Below are the code and all the weights of a small trained network. Each question names an input and a class and asks about switching units off, where a switched-off unit gives its printed mean instead of its output.

import numpy as np


def w(rows, s, z=0):
    codes = np.array(rows[::2]) - 128.0
    scale = np.full(codes.shape[1], s)
    scale[-1] = z or s
    return codes * scale


def norm(h):
    return h / np.sqrt((h * h).mean(-1, keepdims=True) + 1e-5)


def f(y):
    return y / 2 * (1 + np.tanh(0.7978845608 * (y + 0.044715 * y**3)))


def log_softmax(a):
    a = a - a.max(-1, keepdims=True)
    return a - np.log(np.exp(a).sum(-1, keepdims=True))


def net(x, mask):
    res = np.array(x, float).reshape(1, 6) / 4 @ E
    u = 0
    for l in range(2):
        y = f(norm(res) @ A[l][:, :-1].T + A[l][:, -1])
        res = res + np.where(mask[u : u + 5], y, B[l][:, -1]) @ B[l][:, :-1]
        u += 5
    return log_softmax(norm(res)[-1] @ U[:, :-1].T + U[:, -1])


A, B = {}, {}
E = w([
[219,60,124,68,65,173,125,55,124,92,129,153],'x0',
[157,131,151,195,4,120,241,75,109,179,107,107],'x1',
[167,108,157,141,148,143,190,132,149,155,134,68],'x2',
[186,214,41,85,119,82,75,127,214,127,100,83],'x3',
[58,129,157,106,191,154,128,184,135,60,153,185],'x4',
[75,67,107,58,140,90,191,177,200,140,60,90],'x5',
],0.0024)
A[0] = w([
[196,102,162,171,78,183,75,43,64,122,182,187,6],'0.n1',
[141,164,80,191,4,53,173,77,127,254,71,82,26],'0.n2',
[217,126,109,139,112,173,25,41,95,84,170,176,60],'0.n3',
[164,201,94,158,71,81,165,132,203,127,77,73,138],'0.n4',
[38,135,163,165,148,114,177,174,108,106,118,189,88],'0.n5',
],0.0038,0.0021)
B[0] = w([
[181,134,47,151,128,130,123,94,147,97,57,110,216],'0.n1',
[103,237,161,3,98,47,173,120,94,214,210,72,252],'0.n2',
[138,195,114,126,96,142,108,47,79,132,173,144,226],'0.n3',
[97,162,172,71,133,126,160,99,91,167,190,122,223],'0.n4',
[92,109,152,135,105,200,97,147,117,194,174,170,191],'0.n5',
],0.0049,0.003)
A[1] = w([
[79,187,117,121,180,105,68,165,120,152,170,146,121],'1.n1',
[117,172,189,253,169,112,188,148,111,167,172,91,4],'1.n2',
[141,63,95,101,133,80,157,168,210,106,21,84,138],'1.n3',
[139,167,80,51,138,69,115,115,184,85,140,115,44],'1.n4',
[126,146,141,172,53,68,200,100,60,161,88,89,102],'1.n5',
],0.0054,0.0021)
B[1] = w([
[137,113,73,111,181,76,121,173,207,66,91,160,241],'1.n1',
[186,93,160,134,35,213,144,21,58,159,139,88,187],'1.n2',
[199,42,3,182,122,229,180,65,190,98,14,56,185],'1.n3',
[115,78,186,150,114,144,191,147,122,172,120,99,214],'1.n4',
[149,167,97,14,190,40,162,149,232,156,180,107,255],'1.n5',
],0.0051,0.0032)
U = w([
[193,170,52,214,93,197,35,30,39,37,126,211,155],'0',
[46,58,238,196,66,205,158,149,24,214,204,169,87],'1',
[198,219,130,13,42,54,228,42,129,223,206,25,175],'2',
[161,42,48,162,142,164,216,143,208,123,28,44,144],'3',
[137,190,230,230,14,2,141,207,18,34,7,40,1],'4',
[57,168,92,89,219,40,61,238,191,59,158,223,144],'5',
],0.0079,0.0073)

Each question gives the input, the list of numbers given to net, and the class t.
The units are the neurons (one row each of A and B). Each row of codes is followed by its name. A weight is (code - 128) times the scale printed after its matrix; where a second scale follows, it is the last column's (A, B and U).
mask holds one flag per neuron, layer by layer. A switched-off neuron (its flag False) gives its mean, the last column of its row in B, instead of its output. The means were averaged over made-up inputs and are rounded, as every weight is.
A unit's drop is (log p(t) with every unit on - log p(t) with that unit switched off) / (log p(t) with every unit on - log p(t) with every unit switched off).
The circuit of an input: a set's keep is (log p(t) with only the set's units on - log p(t) with every unit switched off) / (log p(t) with every unit on - log p(t) with every unit switched off). Starting from all 10 units, units are removed one at a time, each time the one whose removal leaves the highest keep (on an exact tie, the one counted first), for as long as the keep stays at least 0.8.
circuit, biggest first: the units of the circuit, biggest drop first
k most important neurons: the k neurons with the biggest drops, biggest first
k most important neurons of layer l: the k neurons of layer l with the biggest drops, biggest first
drop of u: that unit's drop, to one decimal
input [-8,-4,0,-7,6,-4], class 1: circuit, biggest first -> (1.n2)
input [-7,2,-1,-2,3,8], class 1: circuit, biggest first -> (0.n5; 1.n5)
input [-3,-3,-4,7,-5,4], class 3: circuit, biggest first -> (0.n3; 1.n3)
input [-7,1,-6,-4,-1,5], class 1: 3 most important neurons of layer 0 -> (0.n5; 0.n2; 0.n1)
input [0,-7,5,3,-3,-6], class 0: 3 most important neurons -> (0.n3; 1.n5; 0.n2)
input [-4,0,-7,-5,3,1], class 1: 2 most important neurons -> (0.n5; 1.n5)
input [-1,-5,-3,1,-8,4], class 3: circuit, biggest first -> (0.n3; 1.n3)
input [-1,-3,0,-6,1,3], class 1: 3 most important neurons -> (1.n5; 0.n5; 0.n2)
input [3,6,-4,-4,6,0], class 1: 3 most important neurons of layer 0 -> (0.n2; 0.n5; 0.n3)
input [7,3,-8,-8,7,0], class 0: 4 most important neurons -> (0.n1; 1.n4; 0.n2; 0.n4)
input [-3,1,4,0,8,-5], class 1: 2 most important neurons of layer 1 -> (1.n2; 1.n3)
input [8,-4,-5,0,-2,5], class 3: 2 most important neurons of layer 1 -> (1.n3; 1.n4)
input [-2,-1,3,6,6,-1], class 5: 4 most important neurons -> (0.n1; 1.n1; 1.n2; 0.n4)
input [4,-1,-3,-5,4,1], class 1: 3 most important neurons -> (1.n5; 1.n1; 1.n3)
input [8,-7,0,5,-7,7], class 3: circuit, biggest first -> (1.n3)
input [8,-5,4,1,-6,-5], class 0: drop of 0.n2 -> 0.2
input [-2,-2,0,1,-2,-8], class 0: drop of 0.n2 -> 0.1
input [-6,1,-1,7,5,-3], class 5: drop of 1.n1 -> 0.5
